Below are the code and all the weights of a small trained network. Each question names an input and a target symbol and asks about switching units off, where a switched-off unit gives its printed mean instead of its output.

import numpy as np


def w(rows, s, z=0):
    codes = np.array(rows[::2]) - 128.0
    scale = np.full(codes.shape[1], s)
    scale[-1] = z or s
    return codes * scale


def f(y):
    return y / 2 * (1 + np.tanh(0.7978845608 * (y + 0.044715 * y**3)))


def softmax(a):
    e = np.exp(a - a.max(-1, keepdims=True))
    return e / e.sum(-1, keepdims=True)


def log_softmax(a):
    a = a - a.max(-1, keepdims=True)
    return a - np.log(np.exp(a).sum(-1, keepdims=True))


def net(x, mask):
    ids = ['αδθμξπστψ'.index(c) for c in x.split()]
    T = len(ids)
    res = E[ids] + P[:T]
    u = 0
    for l in range(2):
        q, k, v = (res @ M[l].T for M in (Q, K, V))
        z = softmax(np.where(np.tri(T) > 0, q @ k.T / 4**0.5, -1e9)) @ v
        res = res + np.where(mask[u], z, O[l][:, -1]) @ O[l][:, :-1]
        u += 1
        y = f(res @ A[l][:, :-1].T + A[l][:, -1])
        res = res + np.where(mask[u : u + 4], y, B[l][:, -1]) @ B[l][:, :-1]
        u += 4
    return log_softmax(res[-1] @ U[:, :-1].T + U[:, -1])


Q, K, V, O, A, B = {}, {}, {}, {}, {}, {}
E = w([
[160,62,146,57,85,205,173,93],'α',
[121,196,59,183,114,154,95,119],'δ',
[121,89,85,136,170,7,107,144],'θ',
[57,93,47,109,215,82,119,138],'μ',
[116,108,91,128,136,189,109,217],'ξ',
[111,131,48,80,220,89,189,111],'π',
[166,97,158,102,81,165,56,158],'σ',
[161,177,217,110,132,92,127,182],'τ',
[156,74,126,196,119,95,155,24],'ψ',
],0.017)
P = w([
[17,56,168,92,14,99,179,60],'0',
[170,85,95,122,158,120,206,97],'1',
[199,115,96,121,192,129,172,110],'2',
[219,132,89,104,215,128,128,124],'3',
[232,160,97,101,234,142,90,127],'4',
[243,175,94,99,254,143,36,144],'5',
[220,177,109,131,246,139,55,143],'6',
],0.0056)
Q[0] = w([
[132,172,15,195,78,110,174,197],'0.h1',
[160,150,34,140,112,150,180,88],'0.h1',
[64,199,174,203,243,100,157,135],'0.h1',
[1,163,237,165,66,203,120,76],'0.h1',
],0.0084)
K[0] = w([
[166,143,29,199,131,149,145,140],'0.h1',
[118,149,89,112,120,163,115,109],'0.h1',
[179,174,171,183,252,142,165,75],'0.h1',
[85,93,128,86,144,78,214,42],'0.h1',
],0.012)
V[0] = w([
[68,149,99,162,75,128,62,156],'0.h1',
[104,114,140,146,131,86,76,135],'0.h1',
[99,88,128,132,163,27,117,105],'0.h1',
[110,78,194,171,122,148,45,2],'0.h1',
],0.0055)
O[0] = w([
[135,132,47,167,154,168,121,150,196],'0.h1',
[173,121,83,133,98,99,118,171,120],'0.h1',
[145,84,132,152,75,63,94,155,9],'0.h1',
[149,140,59,102,1,145,100,101,87],'0.h1',
],0.0067,0.0015)
A[0] = w([
[2,192,192,80,101,218,210,64,78],'0.n1',
[92,14,107,164,124,94,41,250,144],'0.n2',
[160,109,179,212,50,10,180,134,2],'0.n3',
[173,69,110,140,94,19,35,101,51],'0.n4',
],0.0065,0.0023)
B[0] = w([
[254,26,82,164,100,48,112,239,117],'0.n1',
[128,167,88,16,177,209,213,144,254],'0.n2',
[134,174,156,70,95,154,205,153,173],'0.n3',
[115,190,98,118,182,209,244,51,215],'0.n4',
],0.0071,0.0024)
Q[1] = w([
[189,94,97,127,103,168,74,123],'1.h1',
[117,149,50,77,254,70,149,179],'1.h1',
[74,176,132,193,143,97,136,70],'1.h1',
[161,114,159,111,102,97,72,122],'1.h1',
],0.017)
K[1] = w([
[35,94,93,166,42,111,148,128],'1.h1',
[158,226,153,129,135,171,34,196],'1.h1',
[247,111,100,159,211,118,92,47],'1.h1',
[102,92,157,121,77,52,154,115],'1.h1',
],0.012)
V[1] = w([
[165,44,124,129,113,120,107,254],'1.h1',
[141,147,144,174,128,4,81,87],'1.h1',
[169,78,98,50,231,46,149,99],'1.h1',
[220,164,220,80,78,98,172,90],'1.h1',
],0.0079)
O[1] = w([
[142,46,110,133,224,195,39,86,28],'1.h1',
[68,132,71,1,107,36,143,82,3],'1.h1',
[41,35,69,162,29,116,132,188,155],'1.h1',
[221,161,5,159,183,60,157,145,123],'1.h1',
],0.0074,0.0052)
A[1] = w([
[88,146,118,133,68,24,146,90,63],'1.n1',
[135,144,254,104,68,141,110,200,8],'1.n2',
[130,203,72,143,139,48,167,120,2],'1.n3',
[68,170,95,84,159,69,173,118,108],'1.n4',
],0.0093,0.0062)
B[1] = w([
[63,146,151,144,163,77,168,95,183],'1.n1',
[128,66,104,145,164,40,208,67,174],'1.n2',
[112,6,148,99,145,133,68,146,254],'1.n3',
[199,141,147,192,59,172,91,108,231],'1.n4',
],0.012,0.0071)
U = w([
[139,98,76,146,102,155,55,84,1],'α',
[114,115,175,1,157,132,157,93,112],'δ',
[162,152,104,176,88,132,165,180,40],'θ',
[107,116,133,171,113,78,135,91,131],'μ',
[106,107,219,167,170,158,112,148,20],'ξ',
[71,102,117,40,96,154,112,159,148],'π',
[170,210,166,153,32,201,87,87,252],'σ',
[124,169,18,106,208,99,196,134,141],'τ',
[153,136,215,106,141,42,98,238,180],'ψ',
],0.008,0.0062)

Each question gives the input, a string of symbols that net reads in full, and the target symbol t.
The units are the heads (4 rows each of Q, K, V and O) and the neurons (one row each of A and B). Each row of codes is followed by its name. A weight is (code - 128) times the scale printed after its matrix; where a second scale follows, it is the last column's (O, A, B and U).
mask holds one flag per unit, layer by layer, with each layer's heads first. A switched-off unit (its flag False) gives its mean, the last column of its rows in O or B, instead of its output. The means were averaged over made-up inputs and are rounded, as every weight is.
A unit's drop is (log p(t) with every unit on - log p(t) with that unit switched off) / (log p(t) with every unit on - log p(t) with every unit switched off).
The circuit of an input: a set's keep is (log p(t) with only the set's units on - log p(t) with every unit switched off) / (log p(t) with every unit on - log p(t) with every unit switched off). Starting from all 10 units, units are removed one at a time, each time the one whose removal leaves the highest keep (on an exact tie, the one counted first), for as long as the keep stays at least 0.8.
circuit, biggest first: the units of the circuit, biggest drop first
unit that matters most: the unit with the biggest drop
top k neurons: the k neurons with the biggest drops, biggest first
k most important neurons of layer l: the k neurons of layer l with the biggest drops, biggest first
drop when u is switched off: that unit's drop, to one decimal
input μ ξ σ, target μ: circuit, biggest first => (1.n2; 1.h1)
input ξ α π π δ σ, target ξ: circuit, biggest first => (1.h1; 1.n2)
input π θ α π π δ θ, target σ: circuit, biggest first => (1.n4; 1.h1; 0.n2; 0.n4)
input α ξ α, target α: circuit, biggest first => (0.n1; 1.h1; 0.h1)
input τ τ π τ δ ψ, target μ: circuit, biggest first => (1.h1; 0.n2; 1.n1)
input σ τ θ, target α: top 4 neurons => (1.n4; 1.n3; 0.n4; 0.n2)
input σ σ π σ δ θ, target σ: circuit, biggest first => (1.n4; 1.h1; 0.n4; 0.n2)
input ψ π μ, target π: circuit, biggest first => (1.h1)
input τ σ ξ δ σ, target τ: circuit, biggest first => (1.h1; 1.n4)
input μ π π, target μ: circuit, biggest first => (1.h1; 1.n1; 0.h1; 1.n4)
input σ δ α σ τ ψ, target μ: circuit, biggest first => (1.h1; 1.n1; 0.n2)
input ψ ξ σ θ θ τ α, target ψ: 2 most important neurons of layer 0 => (0.n4; 0.n3)
input τ ψ δ μ, target σ: circuit, biggest first => (1.n4; 1.h1; 0.n2)
input μ ψ α, target μ: 2 most important neurons of layer 0 => (0.n2; 0.n4)
input σ δ δ α, target σ: unit that matters most => 0.h1
input ψ ψ α, target ψ: 3 most important neurons of layer 0 => (0.n4; 0.n1; 0.n3)
input ξ δ π μ, target σ: 2 most important neurons of layer 1 => (1.n4; 1.n3)
input ψ σ σ, target ψ: drop when 1.n1 is switched off => 0.0
input ξ δ τ π θ, target α: drop when 0.n2 is switched off => 0.1
input ψ μ σ ξ ξ μ, target ξ: drop when 0.h1 is switched off => 0.1
